Below are the code and all the weights of a small trained network. Each question names an input and a target symbol and asks about switching units off, where a switched-off unit gives its printed mean instead of its output.

import numpy as np


def w(rows, s, z=0):
    codes = np.array(rows[::2]) - 128.0
    scale = np.full(codes.shape[1], s)
    scale[-1] = z or s
    return codes * scale


def f(y):
    return y / 2 * (1 + np.tanh(0.7978845608 * (y + 0.044715 * y**3)))


def softmax(a):
    e = np.exp(a - a.max(-1, keepdims=True))
    return e / e.sum(-1, keepdims=True)


def log_softmax(a):
    a = a - a.max(-1, keepdims=True)
    return a - np.log(np.exp(a).sum(-1, keepdims=True))


def net(x, mask):
    ids = ['αβδθξσω'.index(c) for c in x.split()]
    T = len(ids)
    res = E[ids] + P[:T]
    r = res
    for j in range(3):
        rows = slice(2 * j, 2 * j + 2)
        q, k, v = (r @ M[0][rows].T for M in (Q, K, V))
        z = softmax(np.where(np.tri(T) > 0, q @ k.T / 2**0.5, -1e9)) @ v
        o = O[0][rows]
        res = res + np.where(mask[j], z, o[:, -1]) @ o[:, :-1]
    y = f(res @ A[0][:, :-1].T + A[0][:, -1])
    res = res + np.where(mask[3:19], y, B[0][:, -1]) @ B[0][:, :-1]
    return log_softmax(res[-1] @ U[:, :-1].T + U[:, -1])


Q, K, V, O, A, B = {}, {}, {}, {}, {}, {}
E = w([
[142,140,54,200,189,114],'α',
[149,75,174,53,153,44],'β',
[162,115,106,2,154,61],'δ',
[166,219,102,79,136,84],'θ',
[136,139,192,195,209,91],'ξ',
[153,235,120,210,160,112],'σ',
[159,164,124,63,73,49],'ω',
],0.02)
P = w([
[135,107,125,54,115,247],'0',
[188,99,133,103,131,176],'1',
[91,135,113,95,140,146],'2',
[184,107,127,99,150,133],'3',
[80,139,109,101,163,101],'4',
[184,108,124,99,166,103],'5',
[75,146,107,109,178,69],'6',
[181,109,123,105,176,80],'7',
[70,151,104,120,185,44],'8',
[182,110,123,113,185,59],'9',
[65,155,102,127,194,24],'10',
[180,114,124,126,194,40],'11',
[72,154,99,138,198,8],'12',
[159,125,126,124,193,30],'13',
],0.013)
Q[0] = w([
[141,154,129,110,142,108],'h1',
[126,159,131,122,131,160],'h1',
[251,135,146,128,141,94],'h2',
[186,80,120,142,89,229],'h2',
[102,128,121,135,115,129],'h3',
[96,143,126,104,156,111],'h3',
],0.026)
K[0] = w([
[137,109,62,149,154,122],'h1',
[140,145,111,116,108,97],'h1',
[20,141,90,133,145,52],'h2',
[12,115,143,96,89,250],'h2',
[155,126,179,140,104,168],'h3',
[169,130,96,134,156,61],'h3',
],0.018)
V[0] = w([
[124,180,255,124,139,129],'h1',
[108,57,90,192,176,164],'h1',
[135,233,67,103,38,141],'h2',
[106,219,172,141,195,198],'h2',
[159,131,23,117,149,125],'h3',
[135,182,198,83,100,149],'h3',
],0.012)
O[0] = w([
[174,186,182,93,135,84,145],'h1',
[10,94,146,89,109,165,186],'h1',
[68,84,65,158,119,54,19],'h2',
[28,237,135,122,153,142,104],'h2',
[105,89,71,82,156,160,254],'h3',
[212,126,144,138,157,54,135],'h3',
],0.012,0.0071)
A[0] = w([
[121,90,126,154,121,176,169],'n1',
[156,161,80,254,115,173,110],'n2',
[82,87,140,100,139,126,61],'n3',
[179,135,138,128,111,131,11],'n4',
[161,167,166,105,128,96,35],'n5',
[161,80,117,160,126,111,180],'n6',
[191,114,140,114,146,112,91],'n7',
[130,132,110,130,139,65,137],'n8',
[162,158,148,85,144,148,225],'n9',
[108,120,138,137,114,181,20],'n10',
[144,139,158,173,87,94,125],'n11',
[146,136,110,246,146,147,119],'n12',
[121,124,130,79,104,96,80],'n13',
[134,139,110,149,177,145,62],'n14',
[146,161,90,89,32,124,132],'n15',
[101,80,172,118,148,115,151],'n16',
],0.018,0.011)
B[0] = w([
[179,183,161,93,82,113,163],'n1',
[3,129,90,126,174,101,139],'n2',
[147,150,159,160,121,152,180],'n3',
[72,87,131,113,130,109,159],'n4',
[115,136,87,118,91,98,211],'n5',
[111,120,150,101,150,97,204],'n6',
[102,181,129,140,113,168,224],'n7',
[148,101,127,168,97,174,193],'n8',
[141,75,136,174,135,132,253],'n9',
[121,62,109,73,128,142,147],'n10',
[148,168,96,97,136,78,146],'n11',
[177,141,185,160,102,151,142],'n12',
[138,137,178,149,154,120,168],'n13',
[169,131,156,125,117,105,145],'n14',
[175,143,109,112,174,132,156],'n15',
[119,132,68,110,129,125,182],'n16',
],0.015,0.028)
U = w([
[157,83,116,90,254,144,150],'α',
[111,168,118,95,181,113,142],'β',
[197,161,228,143,79,161,88],'δ',
[136,169,106,63,92,150,30],'θ',
[153,89,27,146,97,169,67],'ξ',
[115,33,117,82,65,76,168],'σ',
[160,137,101,35,196,62,253],'ω',
],0.0081,0.006)

Each question gives the input, a string of symbols that net reads in full, and the target symbol t.
The units are the heads (2 rows each of Q, K, V and O) and the neurons (one row each of A and B). Each row of codes is followed by its name. A weight is (code - 128) times the scale printed after its matrix; where a second scale follows, it is the last column's (O, A, B and U).
mask holds one flag per unit, heads first, then neurons. A switched-off unit (its flag False) gives its mean, the last column of its rows in O or B, instead of its output. The means were averaged over made-up inputs and are rounded, as every weight is.
A unit's drop is (log p(t) with every unit on - log p(t) with that unit switched off) / (log p(t) with every unit on - log p(t) with every unit switched off).
The circuit of an input: a set's keep is (log p(t) with only the set's units on - log p(t) with every unit switched off) / (log p(t) with every unit on - log p(t) with every unit switched off). Starting from the 12 units with the biggest drops (on a tie, the unit counted first), units are removed one at a time, each time the one whose removal leaves the highest keep (on an exact tie, the one counted first), for as long as the keep stays at least 0.8.
units of the circuit, in order: the units of the circuit, biggest drop first
unit that matters most: the unit with the biggest drop
top k neurons: the k neurons with the biggest drops, biggest first
heads that matter: for each layer, one digit per head in row order, 1 if its drop is at least 0.15 and else 0, layers parted by /
input α ξ ξ δ ξ ω ξ ξ θ δ ξ δ, target α: heads that matter => 010
input σ ω ξ ω ξ β α ξ ξ α α σ ω, target β: heads that matter => 010
input ξ θ α ξ θ, target α: units of the circuit, in order => (h2; n5; n7; h1)
input ξ ω δ ξ θ, target ξ: top 3 neurons => (n9; n5; n6)
input ξ ω ξ ω ξ β β ω β ω θ α δ, target θ: heads that matter => 101
input ξ β ω ω δ ξ θ θ ξ α, target α: top 2 neurons => (n7; n5)
input ω ξ θ δ σ ξ ξ, target δ: unit that matters most => h2
input β β ξ β, target δ: top 3 neurons => (n9; n6; n10)
input ξ ξ α β, target θ: units of the circuit, in order => (h1; n9; h3; n1)
input ξ δ β β β β β ω β θ, target ξ: heads that matter => 100
input θ ξ θ β σ, target β: top 4 neurons => (n2; n7; n4; n8)
input ξ δ ω ξ ξ α β ξ ω θ β β, target δ: top 3 neurons => (n1; n3; n5)
input α β ξ ω σ, target σ: top 2 neurons => (n2; n7)
input ω ξ ξ ω δ ξ ω β σ β α, target δ: unit that matters most => n1
input θ σ α θ θ β, target ξ: heads that matter => 110
input θ ξ α σ ω ω β ω, target δ: heads that matter => 110
input θ α α, target θ: units of the circuit, in order => (n1; n9; h3)
input ω σ ω θ β ξ σ β ξ σ δ α, target ω: units of the circuit, in order => (n9; h2; n6)
input ω β ξ ξ σ ξ α θ, target θ: heads that matter => 101
input β ξ ω ω σ ξ ξ β ω α, target σ: units of the circuit, in order => (h2; n6)
input ξ ξ ξ ξ ξ σ α θ, target θ: top 3 neurons => (n9; n1; n3)
